Below are the code and all the weights of a small trained network. Each question names an input and a target symbol and asks about switching units off, where a switched-off unit gives its printed mean instead of its output.

import numpy as np


def w(rows, s, z=0):
    codes = np.array(rows[::2]) - 128.0
    scale = np.full(codes.shape[1], s)
    scale[-1] = z or s
    return codes * scale


def f(y):
    return y / 2 * (1 + np.tanh(0.7978845608 * (y + 0.044715 * y**3)))


def softmax(a):
    e = np.exp(a - a.max(-1, keepdims=True))
    return e / e.sum(-1, keepdims=True)


def log_softmax(a):
    a = a - a.max(-1, keepdims=True)
    return a - np.log(np.exp(a).sum(-1, keepdims=True))


def net(x, mask):
    ids = ['ΓΔΛΞΦΩαβεζηθμπστ'.index(c) for c in x.split()]
    T = len(ids)
    res = E[ids] + P[:T]
    u = 0
    for l in range(2):
        r = res
        for j in range(2):
            rows = slice(3 * j, 3 * j + 3)
            q, k, v = (r @ M[l][rows].T for M in (Q, K, V))
            z = softmax(np.where(np.tri(T) > 0, q @ k.T / 3**0.5, -1e9)) @ v
            o = O[l][rows]
            res = res + np.where(mask[u + j], z, o[:, -1]) @ o[:, :-1]
        u += 2
        y = f(res @ A[l][:, :-1].T + A[l][:, -1])
        res = res + np.where(mask[u : u + 8], y, B[l][:, -1]) @ B[l][:, :-1]
        u += 8
    return log_softmax(res[-1] @ U[:, :-1].T + U[:, -1])


Q, K, V, O, A, B = {}, {}, {}, {}, {}, {}
E = w([
[130,221,92,171,94,139,67,174,129,182],'Γ',
[190,155,77,112,204,105,133,126,211,89],'Δ',
[148,87,142,23,232,68,140,207,113,88],'Λ',
[80,133,137,106,153,108,187,107,152,113],'Ξ',
[75,45,77,169,94,96,142,164,147,94],'Φ',
[158,122,120,130,115,124,163,107,79,15],'Ω',
[217,32,147,146,120,165,146,165,120,189],'α',
[255,73,174,224,11,167,135,139,127,100],'β',
[225,81,106,53,153,145,114,42,77,208],'ε',
[142,55,59,166,117,166,147,80,166,76],'ζ',
[97,46,123,234,166,103,87,105,120,146],'η',
[172,118,89,48,88,175,202,92,216,91],'θ',
[97,91,175,142,195,123,119,53,87,125],'μ',
[115,39,52,93,165,144,57,200,115,118],'π',
[73,173,81,167,155,205,126,88,156,162],'σ',
[183,25,171,188,99,177,107,225,51,76],'τ',
],0.019)
P = w([
[129,254,125,181,119,187,161,203,9,214],'0',
[114,198,83,152,117,152,163,177,85,173],'1',
[117,169,92,130,109,127,160,148,103,161],'2',
[111,144,107,119,107,111,152,121,130,159],'3',
[111,132,128,95,97,119,134,103,139,144],'4',
[106,110,143,77,101,104,126,102,154,138],'5',
[107,89,148,69,95,96,125,82,165,127],'6',
[109,69,156,62,92,87,127,69,171,132],'7',
],0.0098)
Q[0] = w([
[96,58,150,117,113,58,138,139,104,169],'L0H0',
[111,145,85,146,254,86,96,71,195,85],'L0H0',
[181,110,132,102,156,125,220,165,160,89],'L0H0',
[93,111,184,147,149,107,101,60,162,69],'L0H1',
[94,125,175,139,83,129,140,136,197,119],'L0H1',
[84,133,118,90,161,106,126,57,154,204],'L0H1',
],0.008)
K[0] = w([
[91,13,168,74,82,59,77,146,140,161],'L0H0',
[121,138,86,187,255,158,125,87,157,105],'L0H0',
[155,120,154,95,154,165,200,111,137,81],'L0H0',
[115,159,114,155,172,150,132,129,92,144],'L0H1',
[149,129,124,114,161,107,117,130,32,127],'L0H1',
[103,117,160,115,140,83,110,115,116,116],'L0H1',
],0.0087)
V[0] = w([
[51,127,93,94,160,187,213,18,94,125],'L0H0',
[205,190,78,122,105,96,151,169,72,96],'L0H0',
[44,210,100,166,101,164,158,160,140,189],'L0H0',
[119,154,243,129,119,104,53,132,201,117],'L0H1',
[137,151,135,64,50,81,111,223,130,189],'L0H1',
[83,130,80,140,164,189,253,166,115,123],'L0H1',
],0.0052)
O[0] = w([
[160,210,79,85,81,165,67,150,63,175,132],'L0H0',
[37,111,142,57,187,104,95,71,100,134,181],'L0H0',
[193,2,136,74,95,94,145,39,169,108,154],'L0H0',
[193,154,143,147,59,114,158,93,25,139,1],'L0H1',
[94,142,166,98,170,142,99,189,172,126,163],'L0H1',
[85,76,103,130,113,161,159,238,97,103,191],'L0H1',
],0.0062,0.0052)
A[0] = w([
[102,244,92,212,63,143,99,218,115,157,159],'L0N0',
[60,74,179,124,103,111,193,41,113,81,253],'L0N1',
[152,123,80,139,134,127,125,131,148,143,139],'L0N2',
[137,155,174,115,126,118,160,61,101,139,177],'L0N3',
[254,170,86,121,65,131,135,201,134,75,248],'L0N4',
[115,234,154,234,204,213,105,140,167,174,157],'L0N5',
[188,128,99,127,198,240,152,193,80,152,89],'L0N6',
[142,189,161,89,107,116,115,154,89,84,27],'L0N7',
],0.0074,0.0029)
B[0] = w([
[94,140,129,131,138,187,145,255,122,124,151],'L0N0',
[100,149,54,134,186,174,151,131,102,152,203],'L0N1',
[111,73,117,143,147,122,86,130,198,156,177],'L0N2',
[205,58,98,151,133,96,131,183,51,137,164],'L0N3',
[181,117,118,192,202,208,134,171,113,121,179],'L0N4',
[155,77,95,169,210,124,135,160,153,136,167],'L0N5',
[158,30,164,79,193,95,136,67,115,108,253],'L0N6',
[66,136,110,131,171,84,145,129,142,104,105],'L0N7',
],0.0097,0.004)
Q[1] = w([
[147,178,147,106,35,157,43,78,102,158],'L1H0',
[110,73,31,147,88,197,84,90,164,124],'L1H0',
[75,117,81,161,101,178,68,162,168,142],'L1H0',
[154,124,175,175,118,107,134,114,84,112],'L1H1',
[132,155,160,84,180,205,118,151,106,203],'L1H1',
[123,166,170,145,113,133,100,77,92,1],'L1H1',
],0.0079)
K[1] = w([
[131,110,72,63,76,108,110,97,90,220],'L1H0',
[34,184,154,154,115,194,112,109,184,206],'L1H0',
[112,127,159,123,2,121,121,132,177,107],'L1H0',
[110,97,124,210,170,125,117,133,105,156],'L1H1',
[138,147,160,94,140,113,80,132,216,114],'L1H1',
[133,151,174,138,153,174,138,111,47,54],'L1H1',
],0.0085)
V[1] = w([
[110,147,170,106,143,160,124,107,113,163],'L1H0',
[122,100,170,107,179,101,105,65,123,89],'L1H0',
[4,175,157,189,170,201,129,151,173,61],'L1H0',
[55,74,114,175,105,114,113,150,107,38],'L1H1',
[170,60,70,178,125,140,163,33,19,51],'L1H1',
[84,94,178,93,85,127,95,75,161,226],'L1H1',
],0.0047)
O[1] = w([
[221,165,90,155,89,163,107,199,225,165,109],'L1H0',
[168,110,66,142,7,125,142,114,105,121,190],'L1H0',
[162,35,211,75,248,150,78,75,62,130,4],'L1H0',
[107,81,40,148,22,112,126,105,94,116,47],'L1H1',
[54,126,198,100,155,141,138,5,71,4,125],'L1H1',
[80,128,127,153,114,166,107,121,31,254,132],'L1H1',
],0.0053,0.0016)
A[1] = w([
[156,186,159,73,134,91,169,118,129,130,99],'L1N0',
[41,83,152,205,64,220,146,121,187,34,251],'L1N1',
[17,208,128,183,139,189,243,185,156,141,216],'L1N2',
[196,101,135,44,120,41,159,83,130,164,144],'L1N3',
[124,134,92,91,207,102,86,89,133,106,188],'L1N4',
[87,141,73,46,140,110,186,90,160,255,116],'L1N5',
[132,128,147,45,91,24,187,113,80,104,139],'L1N6',
[121,90,126,158,123,116,162,17,117,75,239],'L1N7',
],0.0066,0.0027)
B[1] = w([
[108,102,175,151,125,201,76,109,162,19,134],'L1N0',
[66,239,123,78,188,169,79,85,179,87,202],'L1N1',
[119,183,114,120,254,186,210,113,15,143,167],'L1N2',
[17,168,162,169,216,123,135,76,175,165,219],'L1N3',
[203,134,66,147,136,86,153,132,89,122,212],'L1N4',
[142,175,221,104,127,133,77,131,114,69,254],'L1N5',
[138,160,126,185,182,93,103,200,152,137,165],'L1N6',
[159,167,151,109,116,214,39,155,172,157,179],'L1N7',
],0.0073,0.0085)
U = w([
[109,71,192,137,119,151,200,117,159,148,118],'Γ',
[127,157,180,96,134,97,91,72,147,137,131],'Δ',
[179,114,105,160,111,138,129,127,22,138,122],'Λ',
[130,72,86,40,108,115,87,150,100,128,20],'Ξ',
[130,169,184,212,136,158,160,133,155,104,58],'Φ',
[99,141,115,86,100,121,90,112,189,117,254],'Ω',
[113,157,160,110,135,135,220,131,81,137,76],'α',
[107,140,175,102,137,78,141,170,137,100,76],'β',
[163,171,109,116,101,121,102,143,78,74,111],'ε',
[143,134,157,51,106,168,211,137,185,127,63],'ζ',
[142,107,118,117,209,179,114,166,104,162,198],'η',
[130,179,125,127,100,161,92,223,136,184,119],'θ',
[182,126,96,161,145,106,141,124,167,115,73],'μ',
[121,93,192,108,107,147,104,149,117,84,90],'π',
[25,117,108,105,114,126,183,116,149,133,127],'σ',
[83,111,117,255,133,118,120,104,133,129,113],'τ',
],0.0079,0.0059)

Each question gives the input, a string of symbols that net reads in full, and the target symbol t.
The units are the heads (3 rows each of Q, K, V and O) and the neurons (one row each of A and B). Each row of codes is followed by its name. A weight is (code - 128) times the scale printed after its matrix; where a second scale follows, it is the last column's (O, A, B and U).
mask holds one flag per unit, layer by layer, with each layer's heads first. A switched-off unit (its flag False) gives its mean, the last column of its rows in O or B, instead of its output. The means were averaged over made-up inputs and are rounded, as every weight is.
A unit's drop is (log p(t) with every unit on - log p(t) with that unit switched off) / (log p(t) with every unit on - log p(t) with every unit switched off).
The circuit of an input: a set's keep is (log p(t) with only the set's units on - log p(t) with every unit switched off) / (log p(t) with every unit on - log p(t) with every unit switched off). Starting from the 12 units with the biggest drops (on a tie, the unit counted first), units are removed one at a time, each time the one whose removal leaves the highest keep (on an exact tie, the one counted first), for as long as the keep stays at least 0.8.
circuit, biggest first: the units of the circuit, biggest drop first
unit that matters most: the unit with the biggest drop
k most important neurons: the k neurons with the biggest drops, biggest first
k most important neurons of layer l: the k neurons of layer l with the biggest drops, biggest first
heads that matter: for each layer, one digit per head in row order, 1 if its drop is at least 0.15 and else 0, layers parted by /
drop when u is switched off: that unit's drop, to one decimal
input Ω τ ε Δ, target μ: unit that matters most -> L1N4
input Γ θ η ε, target Δ: heads that matter -> 10 / 00
input Γ ε ε Ξ, target α: heads that matter -> 10 / 00
input Φ β Γ α Δ Ω, target η: heads that matter -> 00 / 10
input Γ η ε τ Λ τ Δ β, target Φ: 2 most important neurons -> (L0N4; L0N6)
input ε Λ Λ Γ Δ Γ Ξ, target η: circuit, biggest first -> (L0N1; L1N2)
input Δ Δ η ζ ζ, target Ω: heads that matter -> 00 / 01
input η θ Ξ, target α: circuit, biggest first -> (L1N2; L0N6)
input β Γ τ ε ε ε Λ Φ, target η: heads that matter -> 00 / 11
input Γ π ε ε σ Γ ε β, target η: circuit, biggest first -> (L0N4; L1H0)
input π Γ Δ Γ ε ε Ω, target ε: circuit, biggest first -> (L0H0; L1H1; L1N3; L0N2)
input α θ ε Δ η ζ σ, target η: circuit, biggest first -> (L0N5; L1N2)
input Γ ε Γ Γ Γ Γ π σ, target η: 2 most important neurons -> (L0N1; L1N2)
input ε β Λ, target β: heads that matter -> 10 / 00
input Φ ε Δ σ σ ε α Ξ, target η: circuit, biggest first -> (L0N1)
input ε Γ ε Ω Ω, target ε: 2 most important neurons -> (L1N3; L1N4)
input ε ε μ ε, target Δ: heads that matter -> 00 / 01
input Γ μ σ Ω α, target Γ: 2 most important neurons -> (L0N6; L1N1)
input Λ ε ε ε μ, target Λ: 2 most important neurons of layer 1 -> (L1N3; L1N1)
input τ μ ε π π, target Ξ: unit that matters most -> L1N3
input σ η Λ Γ η μ Δ Ω, target η: 3 most important neurons -> (L0N1; L0N4; L1N7)
input τ η Λ, target β: 3 most important neurons of layer 1 -> (L1N6; L1N2; L1N7)
input μ μ θ, target η: 2 most important neurons -> (L0N4; L1N2)
input Γ ε τ Γ Ξ α Φ β, target Φ: 2 most important neurons of layer 1 -> (L1N1; L1N4)
input Φ τ θ Γ Φ Δ, target μ: drop when L1H0 is switched off -> 0.0
input Δ Λ α, target Γ: drop when L0N6 is switched off -> 0.2
input σ Ξ σ, target Ω: drop when L0H0 is switched off -> 7.0
input η Δ θ σ π, target Ξ: drop when L0N4 is switched off -> 0.1
input Γ ε ε σ Γ, target Δ: most important neuron of layer 1 -> (L1N5)
